Here is a tiny trained network, its code and every weight. The questions are about switching its units off for an input and a class, where a switched-off unit gives its printed mean instead of its output.

import numpy as np


def w(rows, s, z=0):
    codes = np.array(rows[::2]) - 128.0
    scale = np.full(codes.shape[1], s)
    scale[-1] = z or s
    return codes * scale


def norm(h):
    return h / np.sqrt((h * h).mean(-1, keepdims=True) + 1e-5)


def f(y):
    return y / 2 * (1 + np.tanh(0.7978845608 * (y + 0.044715 * y**3)))


def log_softmax(a):
    a = a - a.max(-1, keepdims=True)
    return a - np.log(np.exp(a).sum(-1, keepdims=True))


def net(x, mask):
    res = np.array(x, float).reshape(1, 5) / 4 @ E
    u = 0
    for l in range(3):
        y = f(norm(res) @ A[l][:, :-1].T + A[l][:, -1])
        res = res + np.where(mask[u : u + 10], y, B[l][:, -1]) @ B[l][:, :-1]
        u += 10
    return log_softmax(norm(res)[-1] @ U[:, :-1].T + U[:, -1])


A, B = {}, {}
E = w([
[136,127,133],'x0',
[85,140,188],'x1',
[76,160,36],'x2',
[135,124,138],'x3',
[58,2,123],'x4',
],0.0073)
A[0] = w([
[105,85,80,45],'0.n0',
[140,134,136,59],'0.n1',
[98,114,97,1],'0.n2',
[48,171,220,121],'0.n3',
[97,194,142,211],'0.n4',
[135,117,38,245],'0.n5',
[95,149,66,102],'0.n6',
[194,90,120,174],'0.n7',
[247,81,68,193],'0.n8',
[138,135,113,35],'0.n9',
],0.013,0.0043)
B[0] = w([
[150,95,123,153],'0.n0',
[125,126,104,107],'0.n1',
[224,174,33,116],'0.n2',
[23,135,232,233],'0.n3',
[211,51,255,222],'0.n4',
[78,117,225,252],'0.n5',
[72,156,177,174],'0.n6',
[21,149,132,194],'0.n7',
[23,160,209,254],'0.n8',
[153,159,134,102],'0.n9',
],0.0076,0.0046)
A[1] = w([
[146,125,105,62],'1.n0',
[210,69,236,21],'1.n1',
[235,251,109,176],'1.n2',
[122,97,209,186],'1.n3',
[208,190,107,18],'1.n4',
[65,104,216,254],'1.n5',
[193,80,171,98],'1.n6',
[89,141,46,220],'1.n7',
[139,194,195,144],'1.n8',
[125,45,111,72],'1.n9',
],0.011,0.0025)
B[1] = w([
[50,133,246,117],'1.n0',
[95,147,58,163],'1.n1',
[157,1,245,139],'1.n2',
[89,196,25,203],'1.n3',
[136,59,113,125],'1.n4',
[161,187,17,255],'1.n5',
[66,160,30,134],'1.n6',
[162,210,165,125],'1.n7',
[147,156,134,174],'1.n8',
[194,61,133,134],'1.n9',
],0.006,0.015)
A[2] = w([
[122,40,153,119],'2.n0',
[119,98,136,125],'2.n1',
[220,185,186,188],'2.n2',
[91,46,218,44],'2.n3',
[136,158,213,250],'2.n4',
[163,161,30,231],'2.n5',
[154,110,139,138],'2.n6',
[134,167,174,96],'2.n7',
[117,108,87,208],'2.n8',
[106,142,9,125],'2.n9',
],0.012,0.002)
B[2] = w([
[138,122,188,125],'2.n0',
[138,129,133,120],'2.n1',
[123,35,254,179],'2.n2',
[158,119,161,118],'2.n3',
[90,111,146,173],'2.n4',
[236,235,172,204],'2.n5',
[100,139,206,111],'2.n6',
[92,98,126,155],'2.n7',
[202,91,218,165],'2.n8',
[180,161,202,254],'2.n9',
],0.0088,0.0072)
U = w([
[149,59,212,187],'0',
[13,168,137,130],'1',
[116,181,146,160],'2',
[124,172,138,161],'3',
[118,186,150,113],'4',
[160,133,55,3],'5',
[127,23,3,19],'6',
],0.016,0.0076)

Each question gives the input, the list of numbers given to net, and the class t.
The units are the neurons (one row each of A and B). Each row of codes is followed by its name. A weight is (code - 128) times the scale printed after its matrix; where a second scale follows, it is the last column's (A, B and U).
mask holds one flag per neuron, layer by layer. A switched-off neuron (its flag False) gives its mean, the last column of its row in B, instead of its output. The means were averaged over made-up inputs and are rounded, as every weight is.
A unit's drop is (log p(t) with every unit on - log p(t) with that unit switched off) / (log p(t) with every unit on - log p(t) with every unit switched off).
The circuit of an input: a set's keep is (log p(t) with only the set's units on - log p(t) with every unit switched off) / (log p(t) with every unit on - log p(t) with every unit switched off). Starting from the 12 units with the biggest drops (on a tie, the unit counted first), units are removed one at a time, each time the one whose removal leaves the highest keep (on an exact tie, the one counted first), for as long as the keep stays at least 0.8.
circuit, biggest first: the units of the circuit, biggest drop first
most important unit: the unit with the biggest drop
k most important neurons: the k neurons with the biggest drops, biggest first
top k neurons in layer l: the k neurons of layer l with the biggest drops, biggest first
input [3,1,-4,-4,-8], class 0: 2 most important neurons => (1.n2; 2.n2)
input [-5,-6,5,-6,7], class 0: 2 most important neurons => (1.n3; 0.n3)
input [-8,5,-4,6,6], class 3: 3 most important neurons => (0.n8; 0.n5; 1.n5)
input [-3,0,2,-4,-5], class 0: most important unit => 0.n3
input [-6,-6,-4,-6,-3], class 1: 2 most important neurons => (0.n8; 0.n7)
input [-1,6,-5,3,-2], class 1: circuit, biggest first => (2.n9; 2.n5)
input [-4,8,-6,7,-4], class 1: circuit, biggest first => (2.n9; 2.n5; 2.n8)
input [-2,-8,-4,-8,-8], class 0: circuit, biggest first => (2.n2; 1.n2)
input [-6,-4,3,-8,5], class 2: top 3 neurons in layer 0 => (0.n5; 0.n6; 0.n3)
input [6,0,-6,3,-6], class 0: 3 most important neurons => (2.n2; 1.n2; 0.n5)
input [-5,6,7,7,5], class 2: 3 most important neurons => (0.n8; 0.n7; 0.n2)
input [-7,5,4,-5,4], class 3: 2 most important neurons => (0.n8; 0.n7)
input [-2,-8,0,0,4], class 1: 2 most important neurons => (0.n8; 0.n5)
input [-3,-6,1,4,-2], class 1: circuit, biggest first => (0.n8; 2.n5)
input [7,-5,2,7,-8], class 0: circuit, biggest first => (1.n2; 2.n2)
input [-6,-4,4,4,5], class 3: 3 most important neurons => (0.n3; 2.n2; 0.n5)
input [-6,-3,-6,6,-8], class 0: most important unit => 1.n2
input [4,-7,-6,-1,4], class 1: 3 most important neurons => (0.n8; 0.n7; 2.n5)
input [-6,7,-2,-1,-4], class 1: 3 most important neurons => (0.n3; 2.n9; 2.n5)
input [7,-8,-2,7,7], class 1: top 4 neurons in layer 0 => (0.n8; 0.n7; 0.n5; 0.n4)
input [0,6,-5,-4,-8], class 0: top 2 neurons in layer 0 => (0.n8; 0.n5)
